Here is a tiny trained network, its code and every weight. The questions are about switching its units off for an input and a target symbol, where a switched-off unit gives its printed mean instead of its output.

import numpy as np


def w(rows, s, z=0):
    codes = np.array(rows[::2]) - 128.0
    scale = np.full(codes.shape[1], s)
    scale[-1] = z or s
    return codes * scale


def norm(h):
    return h / np.sqrt((h * h).mean(-1, keepdims=True) + 1e-5)


def f(y):
    return np.maximum(y, 0)


def softmax(a):
    e = np.exp(a - a.max(-1, keepdims=True))
    return e / e.sum(-1, keepdims=True)


def log_softmax(a):
    a = a - a.max(-1, keepdims=True)
    return a - np.log(np.exp(a).sum(-1, keepdims=True))


def net(x, mask):
    ids = ['ΓΘΠΣαβδεζλμτ'.index(c) for c in x.split()]
    T = len(ids)
    res = E[ids] + P[:T]
    r = norm(res)
    for j in range(2):
        rows = slice(2 * j, 2 * j + 2)
        q, k, v = (r @ M[0][rows].T for M in (Q, K, V))
        z = softmax(np.where(np.tri(T) > 0, q @ k.T / 2**0.5, -1e9)) @ v
        o = O[0][rows]
        res = res + np.where(mask[j], z, o[:, -1]) @ o[:, :-1]
    y = f(norm(res) @ A[0][:, :-1].T + A[0][:, -1])
    res = res + np.where(mask[2:26], y, B[0][:, -1]) @ B[0][:, :-1]
    return log_softmax(norm(res)[-1] @ U[:, :-1].T + U[:, -1])


Q, K, V, O, A, B = {}, {}, {}, {}, {}, {}
E = w([
[51,96,154],'Γ',
[162,165,154],'Θ',
[138,121,104],'Π',
[103,121,183],'Σ',
[254,148,182],'α',
[177,217,103],'β',
[119,134,111],'δ',
[215,205,128],'ε',
[38,206,137],'ζ',
[118,120,188],'λ',
[116,146,114],'μ',
[137,194,113],'τ',
],0.019)
P = w([
[132,90,163],'0',
[68,234,137],'1',
[148,129,87],'2',
[51,215,157],'3',
[140,130,86],'4',
[9,151,191],'5',
[136,130,86],'6',
],0.015)
Q[0] = w([
[100,144,68],'H1',
[148,75,9],'H1',
[180,194,185],'H2',
[104,192,135],'H2',
],0.012)
K[0] = w([
[90,123,54],'H1',
[162,189,2],'H1',
[223,122,70],'H2',
[203,78,102],'H2',
],0.012)
V[0] = w([
[115,7,133],'H1',
[146,161,227],'H1',
[96,114,90],'H2',
[84,236,130],'H2',
],0.014)
O[0] = w([
[209,1,177,157],'H1',
[82,149,236,253],'H1',
[157,84,150,72],'H2',
[21,71,146,161],'H2',
],0.0097,0.0065)
A[0] = w([
[110,57,116,102],'N1',
[181,197,135,50],'N2',
[94,152,188,131],'N3',
[131,199,158,155],'N4',
[162,207,127,152],'N5',
[204,118,88,27],'N6',
[174,4,111,9],'N7',
[119,168,100,154],'N8',
[141,181,73,45],'N9',
[178,127,194,169],'N10',
[105,130,76,109],'N11',
[145,157,77,42],'N12',
[151,160,83,43],'N13',
[177,32,117,2],'N14',
[194,50,177,164],'N15',
[139,102,78,125],'N16',
[177,188,135,56],'N17',
[218,86,78,115],'N18',
[194,95,126,106],'N19',
[89,120,177,93],'N20',
[111,154,85,99],'N21',
[133,185,154,153],'N22',
[123,183,72,145],'N23',
[138,55,74,29],'N24',
],0.013,0.0062)
B[0] = w([
[82,200,121,143],'N1',
[187,168,88,156],'N2',
[134,62,101,255],'N3',
[170,88,178,237],'N4',
[127,113,210,201],'N5',
[124,80,155,135],'N6',
[74,181,149,143],'N7',
[113,93,156,176],'N8',
[58,149,215,148],'N9',
[114,118,25,245],'N10',
[195,123,136,154],'N11',
[73,167,94,139],'N12',
[37,120,146,137],'N13',
[2,201,159,137],'N14',
[42,134,24,215],'N15',
[137,122,114,147],'N16',
[172,165,107,152],'N17',
[155,141,135,153],'N18',
[80,181,99,146],'N19',
[112,71,103,203],'N20',
[144,85,152,154],'N21',
[160,94,154,219],'N22',
[98,71,161,185],'N23',
[241,102,78,138],'N24',
],0.0088,0.0072)
U = w([
[52,254,124,87],'Γ',
[224,183,121,254],'Θ',
[57,191,124,92],'Π',
[125,240,195,151],'Σ',
[183,129,39,206],'α',
[122,93,132,86],'β',
[50,244,41,186],'δ',
[131,105,254,64],'ε',
[74,254,135,111],'ζ',
[136,17,122,122],'λ',
[54,218,167,56],'μ',
[140,130,67,160],'τ',
],0.009,0.0052)

Each question gives the input, a string of symbols that net reads in full, and the target symbol t.
The units are the heads (2 rows each of Q, K, V and O) and the neurons (one row each of A and B). Each row of codes is followed by its name. A weight is (code - 128) times the scale printed after its matrix; where a second scale follows, it is the last column's (O, A, B and U).
mask holds one flag per unit, heads first, then neurons. A switched-off unit (its flag False) gives its mean, the last column of its rows in O or B, instead of its output. The means were averaged over made-up inputs and are rounded, as every weight is.
A unit's drop is (log p(t) with every unit on - log p(t) with that unit switched off) / (log p(t) with every unit on - log p(t) with every unit switched off).
The circuit of an input: a set's keep is (log p(t) with only the set's units on - log p(t) with every unit switched off) / (log p(t) with every unit on - log p(t) with every unit switched off). Starting from the 12 units with the biggest drops (on a tie, the unit counted first), units are removed one at a time, each time the one whose removal leaves the highest keep (on an exact tie, the one counted first), for as long as the keep stays at least 0.8.
circuit, biggest first: the units of the circuit, biggest drop first
unit that matters most: the unit with the biggest drop
top k neurons: the k neurons with the biggest drops, biggest first
heads that matter: for each layer, one digit per head in row order, 1 if its drop is at least 0.15 and else 0, layers parted by /
drop when u is switched off: that unit's drop, to one decimal
input Π α μ τ, target Θ: circuit, biggest first => H2, H1
input λ λ μ ε, target ε: unit that matters most => H2
input λ Π Θ Θ, target ε: heads that matter => 00
input λ λ Γ β, target ε: heads that matter => 00
input Π α ε Π, target Θ: top 2 neurons => N2, N17
input Π μ μ Θ, target Θ: heads that matter => 01
input μ μ δ λ, target λ: heads that matter => 10
input μ Π δ μ, target λ: heads that matter => 10
input Π Θ μ δ, target Θ: circuit, biggest first => H2, H1
input δ λ Π μ, target α: heads that matter => 11
input λ ε λ τ, target ε: heads that matter => 00
input δ Θ Θ α μ, target δ: heads that matter => 10
input μ Π β α, target λ: drop when H1 is switched off => 0.3
input δ Σ β δ, target λ: circuit, biggest first => H1
input ζ λ λ μ μ, target δ: drop when H1 is switched off => 0.7
input λ λ λ Θ, target ε: drop when H1 is switched off => 0.2
